Below is a small trained network, with its code and all its weights. Each question gives an input and a class and asks what happens when units are switched off, that is, made to give their printed mean instead of their output.

import numpy as np


def w(rows, s, z=0):
    codes = np.array(rows[::2]) - 128.0
    scale = np.full(codes.shape[1], s)
    scale[-1] = z or s
    return codes * scale


def norm(h):
    return h / np.sqrt((h * h).mean(-1, keepdims=True) + 1e-5)


def f(y):
    return np.maximum(y, 0)


def log_softmax(a):
    a = a - a.max(-1, keepdims=True)
    return a - np.log(np.exp(a).sum(-1, keepdims=True))


def net(x, mask):
    res = np.array(x, float).reshape(1, 4) / 4 @ E
    u = 0
    for l in range(2):
        y = f(norm(res) @ A[l][:, :-1].T + A[l][:, -1])
        res = res + np.where(mask[u : u + 7], y, B[l][:, -1]) @ B[l][:, :-1]
        u += 7
    return log_softmax(norm(res)[-1] @ U[:, :-1].T + U[:, -1])


A, B = {}, {}
E = w([
[72,129,124,85,154,201,228,23,180,93,146],'x0',
[115,100,101,114,105,190,118,132,96,146,140],'x1',
[139,90,106,166,195,145,119,1,80,122,133],'x2',
[147,89,165,118,84,112,141,97,90,118,123],'x3',
],0.0093)
A[0] = w([
[138,166,134,57,101,101,75,83,155,27,162,153],'0.n0',
[198,149,148,121,82,84,155,71,121,181,133,136],'0.n1',
[113,123,134,163,230,122,28,116,9,119,142,107],'0.n2',
[172,71,123,152,192,66,77,119,102,170,112,53],'0.n3',
[52,74,72,63,235,115,153,3,131,139,151,27],'0.n4',
[111,121,133,156,112,94,104,227,80,118,124,253],'0.n5',
[81,156,135,43,61,140,209,157,188,63,201,108],'0.n6',
],0.0073,0.0029)
B[0] = w([
[126,127,130,166,89,132,155,171,128,153,129,162],'0.n0',
[84,198,77,135,176,192,135,120,142,138,113,164],'0.n1',
[106,144,126,228,100,195,101,108,129,57,196,220],'0.n2',
[119,128,153,156,76,215,56,82,110,75,140,194],'0.n3',
[102,110,132,89,164,26,142,154,107,154,58,241],'0.n4',
[151,142,31,79,139,63,255,132,110,100,33,254],'0.n5',
[133,156,142,157,139,196,83,160,158,173,210,242],'0.n6',
],0.0088,0.0079)
A[1] = w([
[118,142,95,72,79,118,171,189,134,134,72,153],'1.n0',
[84,143,244,127,113,165,108,172,160,161,223,113],'1.n1',
[127,105,154,129,132,172,194,115,158,139,179,121],'1.n2',
[128,147,130,164,115,128,25,117,139,100,147,2],'1.n3',
[137,131,150,109,144,150,110,138,106,170,173,91],'1.n4',
[105,146,188,112,124,144,102,132,183,210,165,31],'1.n5',
[103,109,135,96,189,99,149,95,130,127,130,84],'1.n6',
],0.011,0.0029)
B[1] = w([
[208,131,154,62,71,108,98,140,146,177,175,255],'1.n0',
[52,122,249,203,193,197,214,108,202,132,211,218],'1.n1',
[125,115,153,156,149,124,125,115,128,117,138,183],'1.n2',
[167,118,114,150,80,203,114,81,117,83,169,174],'1.n3',
[111,163,146,152,143,122,140,103,173,175,99,156],'1.n4',
[114,146,176,139,128,187,121,154,170,116,140,192],'1.n5',
[121,61,105,113,167,81,112,142,110,133,81,178],'1.n6',
],0.013,0.0098)
U = w([
[214,172,123,73,61,107,109,156,128,143,124,2],'0',
[88,129,205,148,167,187,154,130,188,157,163,198],'1',
[122,137,85,249,99,183,66,85,75,64,111,220],'2',
[67,47,119,126,209,65,109,88,97,141,14,105],'3',
],0.013,0.00079)

Each question gives the input, the list of numbers given to net, and the class t.
The units are the neurons (one row each of A and B). Each row of codes is followed by its name. A weight is (code - 128) times the scale printed after its matrix; where a second scale follows, it is the last column's (A, B and U).
mask holds one flag per neuron, layer by layer. A switched-off neuron (its flag False) gives its mean, the last column of its row in B, instead of its output. The means were averaged over made-up inputs and are rounded, as every weight is.
A unit's drop is (log p(t) with every unit on - log p(t) with that unit switched off) / (log p(t) with every unit on - log p(t) with every unit switched off).
The circuit of an input: a set's keep is (log p(t) with only the set's units on - log p(t) with every unit switched off) / (log p(t) with every unit on - log p(t) with every unit switched off). Starting from the 12 units with the biggest drops (on a tie, the unit counted first), units are removed one at a time, each time the one whose removal leaves the highest keep (on an exact tie, the one counted first), for as long as the keep stays at least 0.8.
circuit, biggest first: the units of the circuit, biggest drop first
most important unit: the unit with the biggest drop
k most important neurons: the k neurons with the biggest drops, biggest first
top k neurons in layer l: the k neurons of layer l with the biggest drops, biggest first
drop when u is switched off: that unit's drop, to one decimal
input [1,2,5,2], class 3: circuit, biggest first : 0.n4
input [6,-8,1,0], class 3: top 2 neurons in layer 1 : 1.n6, 1.n1
input [0,8,7,2], class 2: 2 most important neurons : 0.n2, 0.n5
input [-6,-3,1,6], class 2: 3 most important neurons : 0.n3, 0.n2, 0.n4
input [-7,-4,0,-4], class 0: 2 most important neurons : 0.n5, 0.n6
input [1,0,8,0], class 3: 2 most important neurons : 0.n4, 0.n6
input [-8,0,1,-7], class 2: top 3 neurons in layer 0 : 0.n2, 0.n3, 0.n4
input [-1,-5,0,8], class 0: 2 most important neurons : 0.n2, 1.n1
input [1,-8,2,8], class 3: 2 most important neurons : 0.n6, 0.n2
input [-4,-1,0,1], class 0: top 2 neurons in layer 0 : 0.n5, 0.n6
input [-1,7,7,-6], class 2: drop when 0.n2 is switched off : 1.6
input [1,-2,5,2], class 3: drop when 0.n4 is switched off : 1.2
input [2,-8,7,7], class 3: drop when 0.n4 is switched off : 0.2
input [-2,6,-7,6], class 0: most important unit : 0.n5
